Below are the code and all the weights of a small trained network. Each question names an input and a target symbol and asks about switching units off, where a switched-off unit gives its printed mean instead of its output.

import numpy as np


def w(rows, s, z=0):
    codes = np.array(rows[::2]) - 128.0
    scale = np.full(codes.shape[1], s)
    scale[-1] = z or s
    return codes * scale


def f(y):
    return y / 2 * (1 + np.tanh(0.7978845608 * (y + 0.044715 * y**3)))


def softmax(a):
    e = np.exp(a - a.max(-1, keepdims=True))
    return e / e.sum(-1, keepdims=True)


def log_softmax(a):
    a = a - a.max(-1, keepdims=True)
    return a - np.log(np.exp(a).sum(-1, keepdims=True))


def net(x, mask):
    ids = ['αβδεζηλξπτω'.index(c) for c in x.split()]
    T = len(ids)
    res = E[ids] + P[:T]
    u = 0
    for l in range(3):
        q, k, v = (res @ M[l].T for M in (Q, K, V))
        z = softmax(np.where(np.tri(T) > 0, q @ k.T / 2**0.5, -1e9)) @ v
        res = res + np.where(mask[u], z, O[l][:, -1]) @ O[l][:, :-1]
        u += 1
        y = f(res @ A[l][:, :-1].T + A[l][:, -1])
        res = res + np.where(mask[u : u + 8], y, B[l][:, -1]) @ B[l][:, :-1]
        u += 8
    return log_softmax(res[-1] @ U[:, :-1].T + U[:, -1])


Q, K, V, O, A, B = {}, {}, {}, {}, {}, {}
E = w([
[33,31,166],'α',
[58,253,106],'β',
[151,58,184],'δ',
[175,136,85],'ε',
[143,191,85],'ζ',
[91,127,213],'η',
[69,250,205],'λ',
[196,107,107],'ξ',
[132,85,54],'π',
[145,86,78],'τ',
[20,70,194],'ω',
],0.014)
P = w([
[248,128,181],'0',
[75,146,161],'1',
[83,156,149],'2',
[86,147,145],'3',
[88,141,145],'4',
[88,135,139],'5',
[102,126,139],'6',
[112,123,138],'7',
[102,110,128],'8',
],0.012)
Q[0] = w([
[132,159,1],'L0H1',
[74,66,176],'L0H1',
],0.011)
K[0] = w([
[254,153,127],'L0H1',
[5,174,189],'L0H1',
],0.0084)
V[0] = w([
[227,118,3],'L0H1',
[232,28,94],'L0H1',
],0.0042)
O[0] = w([
[68,134,8,1],'L0H1',
[82,84,72,69],'L0H1',
],0.011,0.0039)
A[0] = w([
[109,71,215,188],'L0N1',
[197,41,23,25],'L0N2',
[128,254,134,191],'L0N3',
[156,151,60,137],'L0N4',
[57,11,182,253],'L0N5',
[43,71,199,161],'L0N6',
[219,121,79,175],'L0N7',
[90,55,34,122],'L0N8',
],0.0082,0.0034)
B[0] = w([
[176,193,111,254],'L0N1',
[23,197,189,140],'L0N2',
[230,2,122,185],'L0N3',
[83,142,76,138],'L0N4',
[250,145,132,240],'L0N5',
[156,103,58,228],'L0N6',
[45,181,29,137],'L0N7',
[152,228,255,148],'L0N8',
],0.0057,0.009)
Q[1] = w([
[210,222,1],'L1H1',
[51,105,142],'L1H1',
],0.0078)
K[1] = w([
[99,195,218],'L1H1',
[17,5,132],'L1H1',
],0.0027)
V[1] = w([
[68,204,140],'L1H1',
[161,222,253],'L1H1',
],0.0074)
O[1] = w([
[82,110,28,95],'L1H1',
[57,1,82,250],'L1H1',
],0.0075,0.011)
A[1] = w([
[211,74,50,201],'L1N1',
[177,116,167,1],'L1N2',
[68,37,133,122],'L1N3',
[127,80,223,83],'L1N4',
[59,169,65,102],'L1N5',
[104,148,250,183],'L1N6',
[161,253,229,165],'L1N7',
[132,242,197,167],'L1N8',
],0.0072,0.0034)
B[1] = w([
[142,253,252,222],'L1N1',
[107,174,70,173],'L1N2',
[144,195,107,186],'L1N3',
[145,183,36,253],'L1N4',
[97,229,108,156],'L1N5',
[241,103,92,221],'L1N6',
[244,114,113,171],'L1N7',
[210,109,35,134],'L1N8',
],0.0053,0.0059)
Q[2] = w([
[50,160,7],'L2H1',
[2,176,80],'L2H1',
],0.007)
K[2] = w([
[77,254,67],'L2H1',
[249,166,95],'L2H1',
],0.0085)
V[2] = w([
[16,76,112],'L2H1',
[83,88,254],'L2H1',
],0.0074)
O[2] = w([
[29,93,151,2],'L2H1',
[21,1,157,102],'L2H1',
],0.0074,0.0063)
A[2] = w([
[77,180,88,120],'L2N1',
[84,120,153,112],'L2N2',
[12,166,76,186],'L2N3',
[47,129,144,253],'L2N4',
[182,146,115,12],'L2N5',
[184,220,105,132],'L2N6',
[141,135,164,205],'L2N7',
[121,145,78,20],'L2N8',
],0.011,0.0018)
B[2] = w([
[111,253,133,160],'L2N1',
[63,104,106,121],'L2N2',
[95,125,215,164],'L2N3',
[9,14,138,133],'L2N4',
[67,128,148,205],'L2N5',
[72,30,103,246],'L2N6',
[147,109,171,164],'L2N7',
[129,255,83,136],'L2N8',
],0.0067,0.012)
U = w([
[203,144,100,245],'α',
[146,149,191,213],'β',
[127,140,72,146],'δ',
[147,187,100,65],'ε',
[172,151,3,8],'ζ',
[84,86,90,49],'η',
[80,81,80,91],'λ',
[123,174,137,30],'ξ',
[100,163,175,3],'π',
[116,169,130,64],'τ',
[111,111,92,156],'ω',
],0.013,0.0038)

Each question gives the input, a string of symbols that net reads in full, and the target symbol t.
The units are the heads (2 rows each of Q, K, V and O) and the neurons (one row each of A and B). Each row of codes is followed by its name. A weight is (code - 128) times the scale printed after its matrix; where a second scale follows, it is the last column's (O, A, B and U).
mask holds one flag per unit, layer by layer, with each layer's heads first. A switched-off unit (its flag False) gives its mean, the last column of its rows in O or B, instead of its output. The means were averaged over made-up inputs and are rounded, as every weight is.
A unit's drop is (log p(t) with every unit on - log p(t) with that unit switched off) / (log p(t) with every unit on - log p(t) with every unit switched off).
most important unit: the unit with the biggest drop
top k neurons: the k neurons with the biggest drops, biggest first
k most important neurons of layer l: the k neurons of layer l with the biggest drops, biggest first
drop of u: that unit's drop, to one decimal
input π η ε ε, target π: most important unit => L1H1
input ζ ε ω β, target ζ: top 2 neurons => (L0N3; L0N7)
input π ζ δ π η ε, target π: top 3 neurons => (L0N8; L0N2; L2N3)
input π α π δ ε π ζ, target π: 3 most important neurons of layer 0 => (L0N8; L0N2; L0N6)
input ε λ ε, target ε: top 3 neurons => (L0N7; L0N2; L2N1)
input ζ τ π, target ζ: top 2 neurons => (L0N7; L2N6)
input λ α τ β, target λ: 2 most important neurons of layer 0 => (L0N5; L0N1)
input ζ ω δ π α ξ α, target β: 3 most important neurons of layer 0 => (L0N5; L0N6; L0N1)
input ε ω ζ, target ε: top 2 neurons => (L0N7; L2N1)
input λ ε ζ, target λ: 2 most important neurons of layer 1 => (L1N6; L1N7)
input ζ ξ α α β ζ, target ζ: 2 most important neurons of layer 0 => (L0N5; L0N7)
input ζ ε λ β ε, target ζ: 3 most important neurons of layer 0 => (L0N5; L0N7; L0N4)
input λ ζ α π, target λ: 3 most important neurons of layer 0 => (L0N6; L0N5; L0N1)
input π ω ζ α β, target π: most important unit => L1H1
input π τ ε α β, target π: 3 most important neurons of layer 2 => (L2N3; L2N1; L2N4)
input λ α λ λ η π λ δ α, target β: 3 most important neurons of layer 0 => (L0N5; L0N1; L0N6)
input π ζ α π, target π: 3 most important neurons of layer 2 => (L2N3; L2N1; L2N4)
input β ζ ζ ξ δ ζ λ α, target α: top 2 neurons => (L0N3; L2N3)
input α δ β, target α: drop of L1H1 => 1.0
input λ ω ξ ζ, target λ: drop of L0N3 => -0.1
